Below is a small trained network, with its code and all its weights. Each question gives an input and a class and asks what happens when units are switched off, that is, made to give their printed mean instead of their output.

import numpy as np


def w(rows, s, z=0):
    codes = np.array(rows[::2]) - 128.0
    scale = np.full(codes.shape[1], s)
    scale[-1] = z or s
    return codes * scale


def norm(h):
    return h / np.sqrt((h * h).mean(-1, keepdims=True) + 1e-5)


def f(y):
    return y / 2 * (1 + np.tanh(0.7978845608 * (y + 0.044715 * y**3)))


def log_softmax(a):
    a = a - a.max(-1, keepdims=True)
    return a - np.log(np.exp(a).sum(-1, keepdims=True))


def net(x, mask):
    res = np.array(x, float).reshape(1, 2) / 4 @ E
    u = 0
    for l in range(2):
        y = f(norm(res) @ A[l][:, :-1].T + A[l][:, -1])
        res = res + np.where(mask[u : u + 6], y, B[l][:, -1]) @ B[l][:, :-1]
        u += 6
    return log_softmax(norm(res)[-1] @ U[:, :-1].T + U[:, -1])


A, B = {}, {}
E = w([
[160,53,252,231,155],'x0',
[50,45,238,45,126],'x1',
],0.0043)
A[0] = w([
[124,116,137,109,56,82],'L0N0',
[71,125,148,85,92,1],'L0N1',
[37,126,140,95,161,166],'L0N2',
[134,254,90,129,123,104],'L0N3',
[131,99,162,134,149,69],'L0N4',
[52,174,167,169,130,176],'L0N5',
],0.0077,0.00099)
B[0] = w([
[94,59,154,163,100,143],'L0N0',
[93,78,25,109,81,203],'L0N1',
[96,141,147,113,56,235],'L0N2',
[132,136,90,207,253,253],'L0N3',
[195,120,122,158,123,158],'L0N4',
[114,140,149,152,86,146],'L0N5',
],0.0056,0.0033)
A[1] = w([
[94,102,129,122,132,52],'L1N0',
[199,119,155,188,247,186],'L1N1',
[170,202,63,155,103,148],'L1N2',
[37,121,97,50,125,78],'L1N3',
[65,78,163,133,102,103],'L1N4',
[150,206,92,156,142,253],'L1N5',
],0.011,0.0022)
B[1] = w([
[195,107,121,149,196,136],'L1N0',
[46,110,73,122,115,255],'L1N1',
[192,222,100,75,231,188],'L1N2',
[33,73,133,255,136,222],'L1N3',
[200,188,85,67,139,193],'L1N4',
[238,162,209,67,128,201],'L1N5',
],0.007,0.0085)
U = w([
[224,108,175,37,95,143],'0',
[8,74,111,192,124,169],'1',
[143,189,144,155,81,11],'2',
[169,246,56,120,227,157],'3',
],0.017,0.011)

Each question gives the input, the list of numbers given to net, and the class t.
The units are the neurons (one row each of A and B). Each row of codes is followed by its name. A weight is (code - 128) times the scale printed after its matrix; where a second scale follows, it is the last column's (A, B and U).
mask holds one flag per neuron, layer by layer. A switched-off neuron (its flag False) gives its mean, the last column of its row in B, instead of its output. The means were averaged over made-up inputs and are rounded, as every weight is.
A unit's drop is (log p(t) with every unit on - log p(t) with that unit switched off) / (log p(t) with every unit on - log p(t) with every unit switched off).
The circuit of an input: a set's keep is (log p(t) with only the set's units on - log p(t) with every unit switched off) / (log p(t) with every unit on - log p(t) with every unit switched off). Starting from all 12 units, units are removed one at a time, each time the one whose removal leaves the highest keep (on an exact tie, the one counted first), for as long as the keep stays at least 0.8.
circuit, biggest first: the units of the circuit, biggest drop first
k most important neurons: the k neurons with the biggest drops, biggest first
k most important neurons of layer l: the k neurons of layer l with the biggest drops, biggest first
drop of u: that unit's drop, to one decimal
input [4,4], class 0: circuit, biggest first => L1N3
input [3,-2], class 1: 2 most important neurons of layer 0 => L0N1, L0N2
input [2,-1], class 1: 2 most important neurons of layer 1 => L1N1, L1N4
input [2,8], class 0: 2 most important neurons => L1N4, L1N1
input [1,4], class 0: 3 most important neurons => L1N4, L0N4, L1N1
input [6,-4], class 1: 2 most important neurons => L1N1, L1N4
input [-5,1], class 1: 2 most important neurons => L1N3, L1N4
input [7,6], class 0: 2 most important neurons => L1N3, L0N3
input [8,7], class 0: 3 most important neurons => L1N3, L0N3, L1N4
input [5,8], class 0: 2 most important neurons => L1N3, L1N4
input [4,3], class 0: 2 most important neurons => L0N3, L1N3
input [2,7], class 0: 2 most important neurons => L1N4, L1N1
input [-3,1], class 1: drop of L1N3 => 0.2
input [2,4], class 0: drop of L1N4 => 0.1
input [5,5], class 0: most important neuron => L1N3
